Below are the code and all the weights of a small trained network. Each question names an input and a target symbol and asks about switching units off, where a switched-off unit gives its printed mean instead of its output.

import numpy as np


def w(rows, s, z=0):
    codes = np.array(rows[::2]) - 128.0
    scale = np.full(codes.shape[1], s)
    scale[-1] = z or s
    return codes * scale


def norm(h):
    return h / np.sqrt((h * h).mean(-1, keepdims=True) + 1e-5)


def f(y):
    return np.maximum(y, 0)


def softmax(a):
    e = np.exp(a - a.max(-1, keepdims=True))
    return e / e.sum(-1, keepdims=True)


def log_softmax(a):
    a = a - a.max(-1, keepdims=True)
    return a - np.log(np.exp(a).sum(-1, keepdims=True))


def net(x, mask):
    ids = ['αημπψω'.index(c) for c in x.split()]
    T = len(ids)
    res = E[ids] + P[:T]
    u = 0
    for l in range(2):
        r = norm(res)
        for j in range(2):
            rows = slice(2 * j, 2 * j + 2)
            q, k, v = (r @ M[l][rows].T for M in (Q, K, V))
            z = softmax(np.where(np.tri(T) > 0, q @ k.T / 2**0.5, -1e9)) @ v
            o = O[l][rows]
            res = res + np.where(mask[u + j], z, o[:, -1]) @ o[:, :-1]
        u += 2
        y = f(norm(res) @ A[l][:, :-1].T + A[l][:, -1])
        res = res + np.where(mask[u : u + 16], y, B[l][:, -1]) @ B[l][:, :-1]
        u += 16
    return log_softmax(norm(res)[-1] @ U[:, :-1].T + U[:, -1])


Q, K, V, O, A, B = {}, {}, {}, {}, {}, {}
E = w([
[124,146,122,33,87,110,88,158],'α',
[154,112,139,252,151,97,159,83],'η',
[96,53,105,71,67,120,84,105],'μ',
[109,134,82,73,159,92,21,145],'π',
[81,207,199,133,181,96,160,69],'ψ',
[165,40,154,137,86,253,136,170],'ω',
],0.014)
P = w([
[142,172,206,148,146,125,8,210],'0',
[134,83,178,65,75,123,77,87],'1',
[125,87,152,77,94,124,132,73],'2',
[121,93,146,85,106,128,161,72],'3',
[116,96,139,91,114,124,177,76],'4',
[110,95,131,100,120,121,188,83],'5',
[103,93,124,112,122,116,191,94],'6',
[96,94,115,126,121,115,194,106],'7',
[90,84,103,146,111,103,185,134],'8',
[107,112,82,102,166,199,168,148],'9',
[78,95,73,172,76,69,161,178],'10',
[113,140,50,96,176,231,148,178],'11',
[60,102,58,216,52,48,144,218],'12',
[95,139,44,83,169,242,124,173],'13',
],0.011)
Q[0] = w([
[243,124,49,153,118,96,156,50],'0.h1',
[83,50,2,143,125,112,130,223],'0.h1',
[92,121,83,85,136,130,221,113],'0.h2',
[230,116,138,69,160,132,143,91],'0.h2',
],0.006)
K[0] = w([
[210,7,119,194,123,71,121,95],'0.h1',
[219,138,13,125,185,195,137,149],'0.h1',
[22,136,83,157,122,69,220,194],'0.h2',
[158,2,242,108,116,34,146,173],'0.h2',
],0.0057)
V[0] = w([
[111,132,157,99,103,108,199,113],'0.h1',
[157,202,153,164,131,66,120,147],'0.h1',
[188,143,109,114,137,2,71,128],'0.h2',
[118,174,173,206,32,108,67,204],'0.h2',
],0.0077)
O[0] = w([
[111,97,63,60,92,125,60,112,155],'0.h1',
[216,254,86,151,94,105,95,122,3],'0.h1',
[135,101,243,112,190,79,187,128,167],'0.h2',
[190,134,3,29,160,117,129,56,79],'0.h2',
],0.0087,0.0022)
A[0] = w([
[153,149,176,110,211,119,135,193,5],'0.n1',
[217,222,72,134,135,126,84,195,65],'0.n2',
[100,196,142,105,179,80,154,119,162],'0.n3',
[120,117,163,117,154,129,204,136,41],'0.n4',
[86,179,113,173,146,2,137,165,112],'0.n5',
[193,166,119,150,122,181,92,188,15],'0.n6',
[83,188,107,107,157,194,180,74,173],'0.n7',
[85,207,148,144,77,197,40,85,132],'0.n8',
[127,146,64,187,118,169,168,91,154],'0.n9',
[187,185,102,130,70,105,176,84,53],'0.n10',
[129,54,177,143,42,132,65,103,103],'0.n11',
[128,107,174,138,179,133,67,163,131],'0.n12',
[131,136,120,79,140,103,164,191,162],'0.n13',
[170,129,84,100,121,39,81,164,135],'0.n14',
[183,216,38,113,158,108,181,138,33],'0.n15',
[173,98,126,227,58,59,151,85,20],'0.n16',
],0.008,0.0029)
B[0] = w([
[205,71,143,159,67,171,81,105,147],'0.n1',
[106,55,58,53,185,107,204,128,152],'0.n2',
[137,91,197,151,132,157,87,117,210],'0.n3',
[178,113,130,93,137,63,122,148,165],'0.n4',
[136,110,196,126,83,134,72,102,217],'0.n5',
[224,138,156,91,108,98,180,69,137],'0.n6',
[138,87,120,82,163,77,91,203,197],'0.n7',
[206,67,142,156,106,166,95,143,166],'0.n8',
[90,79,97,95,105,138,9,107,190],'0.n9',
[138,70,245,86,176,167,140,139,152],'0.n10',
[116,222,109,114,175,148,200,122,253],'0.n11',
[183,122,140,146,120,76,120,73,174],'0.n12',
[97,123,254,144,114,155,116,134,172],'0.n13',
[36,142,154,96,167,172,153,100,177],'0.n14',
[59,83,107,79,157,106,100,154,145],'0.n15',
[133,91,122,121,161,147,118,56,217],'0.n16',
],0.0075,0.0049)
Q[1] = w([
[175,176,82,173,60,61,160,154],'1.h1',
[186,106,108,112,163,188,140,160],'1.h1',
[87,63,135,123,248,192,136,144],'1.h2',
[148,213,80,148,143,23,152,120],'1.h2',
],0.013)
K[1] = w([
[170,148,140,30,231,144,157,2],'1.h1',
[57,147,139,186,84,35,159,84],'1.h1',
[72,121,154,206,47,115,172,161],'1.h2',
[200,127,157,43,166,173,188,63],'1.h2',
],0.0085)
V[1] = w([
[101,220,138,111,181,45,104,41],'1.h1',
[201,97,150,174,116,104,255,66],'1.h1',
[159,184,218,121,217,132,156,177],'1.h2',
[147,220,160,57,3,105,194,170],'1.h2',
],0.0074)
O[1] = w([
[13,226,157,71,205,185,97,103,51],'1.h1',
[187,184,126,79,4,196,71,107,132],'1.h1',
[143,91,4,115,186,116,108,89,114],'1.h2',
[134,2,147,108,162,165,101,50,2],'1.h2',
],0.0089,0.0055)
A[1] = w([
[97,97,130,48,105,157,176,182,102],'1.n1',
[99,243,147,134,139,158,144,141,86],'1.n2',
[147,176,166,75,114,127,124,224,173],'1.n3',
[183,133,164,150,108,89,46,85,140],'1.n4',
[185,110,41,96,115,112,150,116,198],'1.n5',
[187,55,142,171,122,124,153,159,140],'1.n6',
[251,113,79,133,67,107,103,198,141],'1.n7',
[154,158,140,203,177,166,12,136,130],'1.n8',
[195,78,182,134,161,150,206,162,133],'1.n9',
[84,132,119,140,98,38,88,130,123],'1.n10',
[180,171,122,201,131,90,3,129,4],'1.n11',
[129,134,97,107,122,50,208,108,30],'1.n12',
[159,117,156,144,27,127,109,172,179],'1.n13',
[98,164,17,134,225,119,147,145,159],'1.n14',
[80,74,108,89,120,136,73,193,157],'1.n15',
[133,171,150,145,204,134,215,138,223],'1.n16',
],0.011,0.0044)
B[1] = w([
[175,123,137,188,130,135,112,180,202],'1.n1',
[141,27,129,138,147,107,90,136,160],'1.n2',
[119,140,131,130,158,113,209,44,186],'1.n3',
[125,100,100,122,90,164,127,182,194],'1.n4',
[117,134,92,134,110,67,95,161,166],'1.n5',
[109,110,157,139,144,122,73,65,231],'1.n6',
[83,129,193,158,100,127,177,151,223],'1.n7',
[128,132,129,199,12,169,192,199,166],'1.n8',
[93,174,103,74,165,91,81,85,200],'1.n9',
[186,119,138,124,188,168,127,123,180],'1.n10',
[155,183,72,97,174,86,139,168,156],'1.n11',
[139,183,85,136,183,126,101,132,139],'1.n12',
[126,178,108,104,202,170,164,119,255],'1.n13',
[115,221,155,159,189,22,76,122,160],'1.n14',
[110,127,144,237,119,149,115,173,200],'1.n15',
[92,185,172,169,144,90,128,105,171],'1.n16',
],0.011,0.01)
U = w([
[104,169,154,109,171,13,125,62,114],'α',
[125,71,174,148,1,63,140,160,213],'η',
[175,192,83,91,141,183,226,103,148],'μ',
[101,135,230,167,107,219,88,47,3],'π',
[150,140,49,189,109,187,75,195,169],'ψ',
[182,8,75,120,145,123,85,84,182],'ω',
],0.0086,0.0031)

Each question gives the input, a string of symbols that net reads in full, and the target symbol t.
The units are the heads (2 rows each of Q, K, V and O) and the neurons (one row each of A and B). Each row of codes is followed by its name. A weight is (code - 128) times the scale printed after its matrix; where a second scale follows, it is the last column's (O, A, B and U).
mask holds one flag per unit, layer by layer, with each layer's heads first. A switched-off unit (its flag False) gives its mean, the last column of its rows in O or B, instead of its output. The means were averaged over made-up inputs and are rounded, as every weight is.
A unit's drop is (log p(t) with every unit on - log p(t) with that unit switched off) / (log p(t) with every unit on - log p(t) with every unit switched off).
The circuit of an input: a set's keep is (log p(t) with only the set's units on - log p(t) with every unit switched off) / (log p(t) with every unit on - log p(t) with every unit switched off). Starting from the 12 units with the biggest drops (on a tie, the unit counted first), units are removed one at a time, each time the one whose removal leaves the highest keep (on an exact tie, the one counted first), for as long as the keep stays at least 0.8.
circuit, biggest first: the units of the circuit, biggest drop first
unit that matters most: the unit with the biggest drop
top k neurons: the k neurons with the biggest drops, biggest first
top k neurons in layer l: the k neurons of layer l with the biggest drops, biggest first
which heads matter: for each layer, one digit per head in row order, 1 if its drop is at least 0.15 and else 0, layers parted by /
input π π ψ ψ μ η μ π, target η: which heads matter	11 / 10
input ψ η α μ ψ η η η ψ η ψ π, target α: top 3 neurons in layer 0	(0.n16 0.n9 0.n2)
input α η ψ μ π α π μ π α ω π η α, target μ: which heads matter	00 / 11
input ψ η μ η η π ω ψ η α π η η π, target μ: circuit, biggest first	(1.n3 1.n6)
input ω μ η η α, target μ: top 2 neurons	(0.n6 0.n9)
input μ ψ μ π α μ η μ α α η, target π: unit that matters most	0.n5
input η ω η η, target μ: top 2 neurons in layer 1	(1.n13 1.n11)
input π π η ω ψ α μ, target ω: top 3 neurons in layer 0	(0.n11 0.n16 0.n14)
input η ψ ω μ α, target π: top 2 neurons	(0.n13 0.n7)
input α η ψ α α η α ω, target ω: circuit, biggest first	(1.h2 0.h1)
input μ α η η η α η α ψ π ψ π ω α, target η: which heads matter	00 / 10
input π α ψ η μ π ψ α ω α, target η: which heads matter	00 / 11
input ω μ μ ω ω ω μ ψ η α ψ, target π: which heads matter	10 / 10
input η π η η μ η ω μ ψ ψ π α, target α: circuit, biggest first	(1.h1 1.n14)
input π α η η μ π η ψ ω η, target η: top 2 neurons	(1.n7 0.n16)
input ω η ψ, target μ: top 2 neurons	(0.n6 0.n2)
input η π π η α ψ π μ η π η, target ψ: which heads matter	10 / 11
input α ω α η, target ω: top 3 neurons	(0.n16 0.n9 0.n13)
input μ ψ η α ω α μ α η α ω, target π: which heads matter	00 / 01
input ψ ω ω α ψ ψ α η ω, target μ: circuit, biggest first	(1.h2 1.n13)
input π ψ ω ψ α, target ψ: top 2 neurons	(0.n11 0.n3)
input η ψ ψ α μ ψ μ μ η ω, target μ: unit that matters most	0.n11
input α η π ω η η μ ω μ μ ω ω π ω, target α: top neuron in layer 1	(1.n9)
input π π η α π μ ω ψ α α μ ψ, target π: circuit, biggest first	(1.h2 0.n3)
input ψ ψ ψ η α π π ω μ, target π: top 3 neurons in layer 0	(0.n7 0.n11 0.n12)
input ω α η π η η, target μ: top 3 neurons in layer 0	(0.n6 0.n9 0.n2)
